Below are the code and all the weights of a small trained network. Each question names an input and a target symbol and asks about switching units off, where a switched-off unit gives its printed mean instead of its output.

import numpy as np


def w(rows, s, z=0):
    codes = np.array(rows[::2]) - 128.0
    scale = np.full(codes.shape[1], s)
    scale[-1] = z or s
    return codes * scale


def f(y):
    return np.maximum(y, 0)


def softmax(a):
    e = np.exp(a - a.max(-1, keepdims=True))
    return e / e.sum(-1, keepdims=True)


def log_softmax(a):
    a = a - a.max(-1, keepdims=True)
    return a - np.log(np.exp(a).sum(-1, keepdims=True))


def net(x, mask):
    ids = ['βγμστω'.index(c) for c in x.split()]
    T = len(ids)
    res = E[ids] + P[:T]
    q, k, v = (res @ M[0].T for M in (Q, K, V))
    z = softmax(np.where(np.tri(T) > 0, q @ k.T / 4**0.5, -1e9)) @ v
    res = res + np.where(mask[0], z, O[0][:, -1]) @ O[0][:, :-1]
    y = f(res @ A[0][:, :-1].T + A[0][:, -1])
    res = res + np.where(mask[1:13], y, B[0][:, -1]) @ B[0][:, :-1]
    return log_softmax(res[-1] @ U[:, :-1].T + U[:, -1])


Q, K, V, O, A, B = {}, {}, {}, {}, {}, {}
E = w([
[140,70,115,78,111,115,145,152,175],'β',
[189,139,157,186,92,121,85,113,83],'γ',
[69,197,125,140,112,80,190,252,118],'μ',
[232,73,134,126,144,76,107,83,118],'σ',
[212,101,37,151,86,161,153,119,147],'τ',
[130,106,152,124,69,151,103,144,141],'ω',
],0.018)
P = w([
[165,184,98,65,117,142,107,163,97],'0',
[22,100,143,164,164,93,161,86,77],'1',
[73,60,163,190,172,97,167,138,168],'2',
[122,117,115,107,180,198,208,82,91],'3',
[143,91,149,149,157,66,179,179,170],'4',
[171,152,127,67,144,215,181,142,48],'5',
[189,116,138,126,132,76,120,183,117],'6',
[157,134,111,52,88,206,119,165,1],'7',
[122,57,81,79,39,113,89,131,61],'8',
],0.013)
Q[0] = w([
[179,51,124,136,62,65,133,215,97],'h1',
[134,185,160,175,199,136,163,84,240],'h1',
[145,117,153,73,152,208,226,114,3],'h1',
[165,108,167,21,193,205,122,190,53],'h1',
],0.0065)
K[0] = w([
[212,182,128,10,103,184,140,165,67],'h1',
[73,66,188,215,201,192,254,76,126],'h1',
[244,134,169,171,81,116,107,241,229],'h1',
[156,105,165,147,122,110,129,177,157],'h1',
],0.0074)
V[0] = w([
[135,125,38,116,62,212,110,92,158],'h1',
[249,139,53,230,160,123,126,100,8],'h1',
[111,209,203,237,53,137,73,160,109],'h1',
[167,51,244,117,67,168,2,42,160],'h1',
],0.0075)
O[0] = w([
[154,15,140,128,183,179,191,169,104,135],'h1',
[81,171,176,5,107,157,142,113,176,255],'h1',
[236,95,176,166,72,53,228,151,140,86],'h1',
[122,172,67,58,199,90,175,116,60,83],'h1',
],0.012,0.0079)
A[0] = w([
[152,103,101,105,192,177,101,89,254,224],'n1',
[133,87,33,106,92,85,193,135,84,251],'n2',
[156,29,201,177,87,177,163,164,131,218],'n3',
[197,106,159,100,183,187,53,28,177,51],'n4',
[106,148,161,104,139,134,201,152,120,133],'n5',
[165,127,197,116,92,181,213,151,119,67],'n6',
[124,102,124,50,234,141,174,181,90,247],'n7',
[158,43,151,168,179,158,94,112,106,86],'n8',
[134,123,118,115,154,180,62,244,165,190],'n9',
[103,141,135,140,13,150,123,61,182,143],'n10',
[142,107,70,139,126,108,24,77,128,214],'n11',
[233,97,91,86,138,142,153,31,148,160],'n12',
],0.0064,0.0035)
B[0] = w([
[122,143,92,110,54,77,49,109,75,207],'n1',
[141,180,98,74,210,160,16,150,189,172],'n2',
[212,121,49,182,176,133,159,240,152,221],'n3',
[126,89,254,141,67,230,140,111,110,186],'n4',
[209,158,182,93,109,147,130,76,150,179],'n5',
[121,35,135,65,108,123,202,175,159,184],'n6',
[171,160,99,120,250,206,146,59,81,251],'n7',
[159,96,183,196,73,118,148,130,75,154],'n8',
[20,167,122,176,95,191,174,100,45,201],'n9',
[124,226,167,55,85,131,110,140,174,191],'n10',
[91,134,100,131,63,107,22,99,46,166],'n11',
[103,131,162,178,43,78,124,107,123,195],'n12',
],0.0052,0.012)
U = w([
[54,88,70,191,171,135,90,153,32,148],'β',
[143,88,115,78,165,78,204,111,180,90],'γ',
[83,83,117,142,89,106,121,148,134,111],'μ',
[55,166,115,115,160,134,89,76,175,186],'σ',
[57,2,176,145,174,208,194,109,142,2],'τ',
[177,83,62,150,238,98,153,171,81,216],'ω',
],0.0064,0.004)

Each question gives the input, a string of symbols that net reads in full, and the target symbol t.
The units are the heads (4 rows each of Q, K, V and O) and the neurons (one row each of A and B). Each row of codes is followed by its name. A weight is (code - 128) times the scale printed after its matrix; where a second scale follows, it is the last column's (O, A, B and U).
mask holds one flag per unit, heads first, then neurons. A switched-off unit (its flag False) gives its mean, the last column of its rows in O or B, instead of its output. The means were averaged over made-up inputs and are rounded, as every weight is.
A unit's drop is (log p(t) with every unit on - log p(t) with that unit switched off) / (log p(t) with every unit on - log p(t) with every unit switched off).
The circuit of an input: a set's keep is (log p(t) with only the set's units on - log p(t) with every unit switched off) / (log p(t) with every unit on - log p(t) with every unit switched off). Starting from the 12 units with the biggest drops (on a tie, the unit counted first), units are removed one at a time, each time the one whose removal leaves the highest keep (on an exact tie, the one counted first), for as long as the keep stays at least 0.8.
units of the circuit, in order: the units of the circuit, biggest drop first
top k neurons: the k neurons with the biggest drops, biggest first
drop of u: that unit's drop, to one decimal
input τ μ σ τ γ γ, target τ: top 2 neurons -> [n6 n1]
input γ μ μ β μ γ σ γ, target γ: units of the circuit, in order -> [h1 n6]
input σ τ μ ω σ β σ σ γ, target σ: units of the circuit, in order -> [h1]
input γ μ β σ τ, target σ: units of the circuit, in order -> [h1 n3]
input γ μ σ, target μ: units of the circuit, in order -> [h1 n7]
input μ β μ β μ ω σ, target μ: top 2 neurons -> [n7 n12]
input μ β ω γ, target ω: units of the circuit, in order -> [h1 n3]
input μ τ γ, target μ: top 3 neurons -> [n7 n10 n3]
input ω σ β γ, target ω: top 3 neurons -> [n9 n1 n4]
input τ μ σ σ τ σ σ, target τ: units of the circuit, in order -> [h1 n4]
input β ω μ γ σ μ τ, target μ: units of the circuit, in order -> [n7 h1]
input τ σ σ μ σ γ μ ω τ, target ω: units of the circuit, in order -> [h1 n3 n2]
input μ ω β σ σ ω, target μ: units of the circuit, in order -> [h1 n7]
input γ τ τ τ ω μ, target ω: units of the circuit, in order -> [h1]
input σ μ ω μ τ γ μ γ β, target γ: top 2 neurons -> [n9 n11]
input β μ μ ω, target β: top 2 neurons -> [n3 n11]
input ω γ β σ γ γ ω, target γ: drop of h1 -> 1.0
input σ σ ω σ ω, target σ: drop of h1 -> 1.1
input σ β τ, target β: drop of n8 -> 0.0
input β γ β μ, target β: units of the circuit, in order -> [h1]
